Here is a tiny trained network, its code and every weight. The questions are about switching its units off for an input and a class, where a switched-off unit gives its printed mean instead of its output.

import numpy as np


def w(rows, s, z=0):
    codes = np.array(rows[::2]) - 128.0
    scale = np.full(codes.shape[1], s)
    scale[-1] = z or s
    return codes * scale


def norm(h):
    return h / np.sqrt((h * h).mean(-1, keepdims=True) + 1e-5)


def f(y):
    return y / 2 * (1 + np.tanh(0.7978845608 * (y + 0.044715 * y**3)))


def log_softmax(a):
    a = a - a.max(-1, keepdims=True)
    return a - np.log(np.exp(a).sum(-1, keepdims=True))


def net(x, mask):
    res = np.array(x, float).reshape(1, 2) / 4 @ E
    u = 0
    for l in range(2):
        y = f(norm(res) @ A[l][:, :-1].T + A[l][:, -1])
        res = res + np.where(mask[u : u + 6], y, B[l][:, -1]) @ B[l][:, :-1]
        u += 6
    return log_softmax(norm(res)[-1] @ U[:, :-1].T + U[:, -1])


A, B = {}, {}
E = w([
[65,180,42,205,147,255,199,3],'x0',
[230,207,37,58,184,32,194,96],'x1',
],0.0072)
A[0] = w([
[174,152,96,98,138,73,189,103,253],'L0N1',
[125,102,73,126,120,249,172,108,173],'L0N2',
[35,199,232,197,168,143,3,135,88],'L0N3',
[188,100,60,42,16,194,158,210,123],'L0N4',
[124,124,146,110,166,56,122,148,125],'L0N5',
[173,41,120,77,28,163,97,184,59],'L0N6',
],0.007,0.0017)
B[0] = w([
[124,46,130,124,70,186,99,171,235],'L0N1',
[107,143,155,158,113,60,81,115,246],'L0N2',
[114,101,103,110,10,113,219,109,254],'L0N3',
[147,152,141,129,164,159,107,110,145],'L0N4',
[113,171,114,149,176,152,110,110,181],'L0N5',
[124,124,157,149,229,139,151,123,217],'L0N6',
],0.012,0.0052)
A[1] = w([
[88,108,133,169,147,251,84,122,64],'L1N1',
[145,142,86,117,177,168,220,96,179],'L1N2',
[215,146,22,67,128,119,176,116,72],'L1N3',
[160,138,158,82,110,36,133,166,228],'L1N4',
[137,173,77,131,137,91,205,68,253],'L1N5',
[87,151,85,171,140,225,160,66,88],'L1N6',
],0.019,0.002)
B[1] = w([
[93,190,75,181,82,74,112,39,197],'L1N1',
[106,186,64,164,45,88,66,63,163],'L1N2',
[44,38,249,153,63,137,210,163,221],'L1N3',
[156,182,44,135,168,153,115,78,204],'L1N4',
[140,188,60,159,189,143,90,69,204],'L1N5',
[209,81,163,44,210,149,141,230,250],'L1N6',
],0.012,0.011)
U = w([
[95,8,179,120,42,170,229,162,193],'0',
[189,131,82,109,224,168,124,128,211],'1',
[93,161,68,180,51,99,92,45,198],'2',
[153,150,201,92,70,114,81,168,3],'3',
[124,144,167,87,74,111,81,192,23],'4',
[105,148,179,87,102,102,111,162,29],'5',
],0.014,0.0052)

Each question gives the input, the list of numbers given to net, and the class t.
The units are the neurons (one row each of A and B). Each row of codes is followed by its name. A weight is (code - 128) times the scale printed after its matrix; where a second scale follows, it is the last column's (A, B and U).
mask holds one flag per neuron, layer by layer. A switched-off neuron (its flag False) gives its mean, the last column of its row in B, instead of its output. The means were averaged over made-up inputs and are rounded, as every weight is.
A unit's drop is (log p(t) with every unit on - log p(t) with that unit switched off) / (log p(t) with every unit on - log p(t) with every unit switched off).
The circuit of an input: a set's keep is (log p(t) with only the set's units on - log p(t) with every unit switched off) / (log p(t) with every unit on - log p(t) with every unit switched off). Starting from all 12 units, units are removed one at a time, each time the one whose removal leaves the highest keep (on an exact tie, the one counted first), for as long as the keep stays at least 0.8.
circuit, biggest first: the units of the circuit, biggest drop first
unit that matters most: the unit with the biggest drop
top k neurons: the k neurons with the biggest drops, biggest first
top k neurons in layer l: the k neurons of layer l with the biggest drops, biggest first
drop of u: that unit's drop, to one decimal
input [4,-3], class 1: top 3 neurons => L0N1, L1N3, L1N6
input [-3,2], class 2: top 3 neurons in layer 0 => L0N3, L0N1, L0N5
input [-8,4], class 1: circuit, biggest first => L1N4
input [5,5], class 0: top 3 neurons => L1N3, L0N6, L0N1
input [-8,8], class 0: top 2 neurons in layer 1 => L1N3, L1N5
input [3,-2], class 2: top 3 neurons in layer 0 => L0N2, L0N6, L0N1
input [-2,3], class 2: top 2 neurons => L0N3, L0N1
input [8,-6], class 1: top 3 neurons => L1N6, L0N1, L1N3
input [-2,-3], class 2: top 3 neurons => L0N1, L1N6, L1N3
input [0,-2], class 2: top 3 neurons => L0N3, L0N1, L1N6
input [-3,5], class 0: top 2 neurons => L0N2, L1N3
input [-3,0], class 2: top 4 neurons => L1N6, L0N5, L0N2, L0N6
input [4,0], class 1: top 3 neurons in layer 1 => L1N3, L1N1, L1N2
input [1,2], class 2: top 2 neurons => L0N1, L0N3
input [8,-2], class 1: circuit, biggest first => L1N6
input [6,8], class 0: top 2 neurons => L1N3, L0N1
input [-1,-3], class 2: top 2 neurons => L0N1, L1N3
input [4,4], class 0: top 2 neurons in layer 0 => L0N6, L0N1
input [-7,5], class 1: top 2 neurons in layer 1 => L1N4, L1N1
input [3,-3], class 2: top 3 neurons in layer 1 => L1N3, L1N5, L1N6
input [-5,3], class 1: unit that matters most => L0N3
input [4,6], class 0: top 2 neurons => L1N3, L0N1
input [0,1], class 2: top 2 neurons => L1N1, L0N1
input [-2,7], class 0: drop of L1N3 => 0.2
input [-3,7], class 0: drop of L1N3 => 1.2
